Below is a small trained network, with its code and all its weights. Each question gives an input and a class and asks what happens when units are switched off, that is, made to give their printed mean instead of their output.

import numpy as np


def w(rows, s, z=0):
    codes = np.array(rows[::2]) - 128.0
    scale = np.full(codes.shape[1], s)
    scale[-1] = z or s
    return codes * scale


def f(y):
    return y / 2 * (1 + np.tanh(0.7978845608 * (y + 0.044715 * y**3)))


def log_softmax(a):
    a = a - a.max(-1, keepdims=True)
    return a - np.log(np.exp(a).sum(-1, keepdims=True))


def net(x, mask):
    res = np.array(x, float).reshape(1, 7) / 4 @ E
    y = f(res @ A[0][:, :-1].T + A[0][:, -1])
    res = res + np.where(mask, y, B[0][:, -1]) @ B[0][:, :-1]
    return log_softmax(res[-1] @ U[:, :-1].T + U[:, -1])


A, B = {}, {}
E = w([
[129,127,129,130,135,130,133],'x0',
[80,66,66,78,145,74,187],'x1',
[159,84,84,238,73,59,115],'x2',
[186,180,93,155,83,108,220],'x3',
[124,133,126,120,108,126,117],'x4',
[132,125,128,130,128,127,127],'x5',
[78,116,62,146,111,254,132],'x6',
],0.0081)
A[0] = w([
[97,137,76,183,110,234,168,106],'N1',
[162,41,99,186,100,98,138,167],'N2',
[190,185,127,95,137,153,201,94],'N3',
[157,214,111,163,129,123,220,7],'N4',
[71,104,92,76,109,70,165,221],'N5',
[172,136,160,100,121,42,110,115],'N6',
[175,169,177,189,143,159,77,176],'N7',
[135,198,180,2,155,162,186,193],'N8',
[89,71,77,76,134,70,156,150],'N9',
[73,58,177,150,177,132,47,89],'N10',
[142,92,99,223,59,72,94,151],'N11',
[102,70,131,130,192,121,6,55],'N12',
[153,197,137,180,125,150,34,162],'N13',
[98,75,147,174,235,148,72,112],'N14',
[150,151,194,147,170,63,119,84],'N15',
[186,125,174,75,147,89,147,247],'N16',
[168,171,121,173,120,138,218,44],'N17',
[19,66,73,114,160,67,186,181],'N18',
[23,99,79,159,75,209,132,171],'N19',
],0.0067,0.0016)
B[0] = w([
[210,126,78,125,144,104,37,199],'N1',
[86,83,144,149,113,136,113,203],'N2',
[83,79,106,63,104,80,120,170],'N3',
[119,145,104,41,42,67,155,175],'N4',
[162,177,203,192,147,170,150,197],'N5',
[194,105,101,162,194,96,65,192],'N6',
[60,173,196,171,85,205,209,191],'N7',
[80,2,163,140,131,132,90,253],'N8',
[168,199,177,166,106,176,165,200],'N9',
[152,160,111,57,45,67,210,197],'N10',
[51,20,123,124,148,155,107,233],'N11',
[157,172,106,41,31,58,178,197],'N12',
[136,142,138,153,132,189,205,191],'N13',
[128,158,88,77,57,55,99,181],'N14',
[187,183,114,128,188,136,110,177],'N15',
[128,117,102,157,171,154,47,192],'N16',
[141,97,77,51,58,87,161,170],'N17',
[140,191,187,199,110,201,197,233],'N18',
[224,152,135,110,187,113,73,218],'N19',
],0.0065,0.0055)
U = w([
[132,163,99,22,8,64,183,37],'0',
[142,121,155,118,116,150,141,255],'1',
[132,203,215,172,103,200,202,37],'2',
[232,142,94,115,190,126,55,51],'3',
[2,19,142,113,123,145,111,64],'4',
[81,171,113,121,127,130,134,233],'5',
],0.0098,0.0055)

Each question gives the input, the list of numbers given to net, and the class t.
The units are the neurons (one row each of A and B). Each row of codes is followed by its name. A weight is (code - 128) times the scale printed after its matrix; where a second scale follows, it is the last column's (A, B and U).
mask holds one flag per neuron, in row order. A switched-off neuron (its flag False) gives its mean, the last column of its row in B, instead of its output. The means were averaged over made-up inputs and are rounded, as every weight is.
A unit's drop is (log p(t) with every unit on - log p(t) with that unit switched off) / (log p(t) with every unit on - log p(t) with every unit switched off).
The circuit of an input: a set's keep is (log p(t) with only the set's units on - log p(t) with every unit switched off) / (log p(t) with every unit on - log p(t) with every unit switched off). Starting from the 12 units with the biggest drops (on a tie, the unit counted first), units are removed one at a time, each time the one whose removal leaves the highest keep (on an exact tie, the one counted first), for as long as the keep stays at least 0.8.
circuit, biggest first: the units of the circuit, biggest drop first
unit that matters most: the unit with the biggest drop
k most important neurons: the k neurons with the biggest drops, biggest first
input [7,-4,-8,-5,3,-4,2], class 4: circuit, biggest first : (N8)
input [-8,0,2,1,-4,0,-7], class 3: circuit, biggest first : (N6 N15)
input [0,8,8,2,5,-1,4], class 2: 4 most important neurons : (N18 N9 N5 N8)
input [4,7,2,3,-5,4,7], class 2: 3 most important neurons : (N18 N9 N5)
input [0,5,-4,-8,1,2,0], class 0: circuit, biggest first : (N12 N10)
input [1,4,-6,-1,-3,-3,-5], class 4: 3 most important neurons : (N8 N19 N1)
input [2,0,-4,4,-3,2,-8], class 3: circuit, biggest first : (N6 N16)
input [6,8,6,-3,4,6,5], class 2: circuit, biggest first : (N18 N9)
input [-5,8,-7,7,7,-1,-3], class 2: circuit, biggest first : (N5 N18)
input [-4,8,-5,4,-1,-4,2], class 2: circuit, biggest first : (N18 N5)
input [-3,3,2,4,-4,-5,6], class 3: 2 most important neurons : (N1 N19)
input [4,5,-6,-6,1,5,8], class 3: 3 most important neurons : (N19 N1 N7)
input [-1,2,8,3,-1,2,4], class 4: 2 most important neurons : (N11 N2)
input [2,-8,-4,8,4,3,2], class 0: unit that matters most : N4
input [1,-6,1,2,-5,-6,8], class 3: 3 most important neurons : (N1 N19 N18)
input [2,6,1,-3,3,6,-7], class 3: 3 most important neurons : (N6 N7 N16)
input [-2,-6,-8,8,5,-1,0], class 0: circuit, biggest first : (N4 N3)
input [2,-6,-7,6,-1,5,-2], class 4: 2 most important neurons : (N8 N3)
input [-1,-8,6,-4,7,2,0], class 2: 3 most important neurons : (N7 N13 N8)
input [3,3,-1,-5,-6,0,-6], class 3: unit that matters most : N6
input [-7,1,7,-6,-5,-1,8], class 3: 2 most important neurons : (N19 N1)
input [6,-7,-8,-1,-2,-3,3], class 4: 2 most important neurons : (N8 N18)
input [8,-1,4,-5,-1,0,1], class 0: circuit, biggest first : (N12 N10 N14)
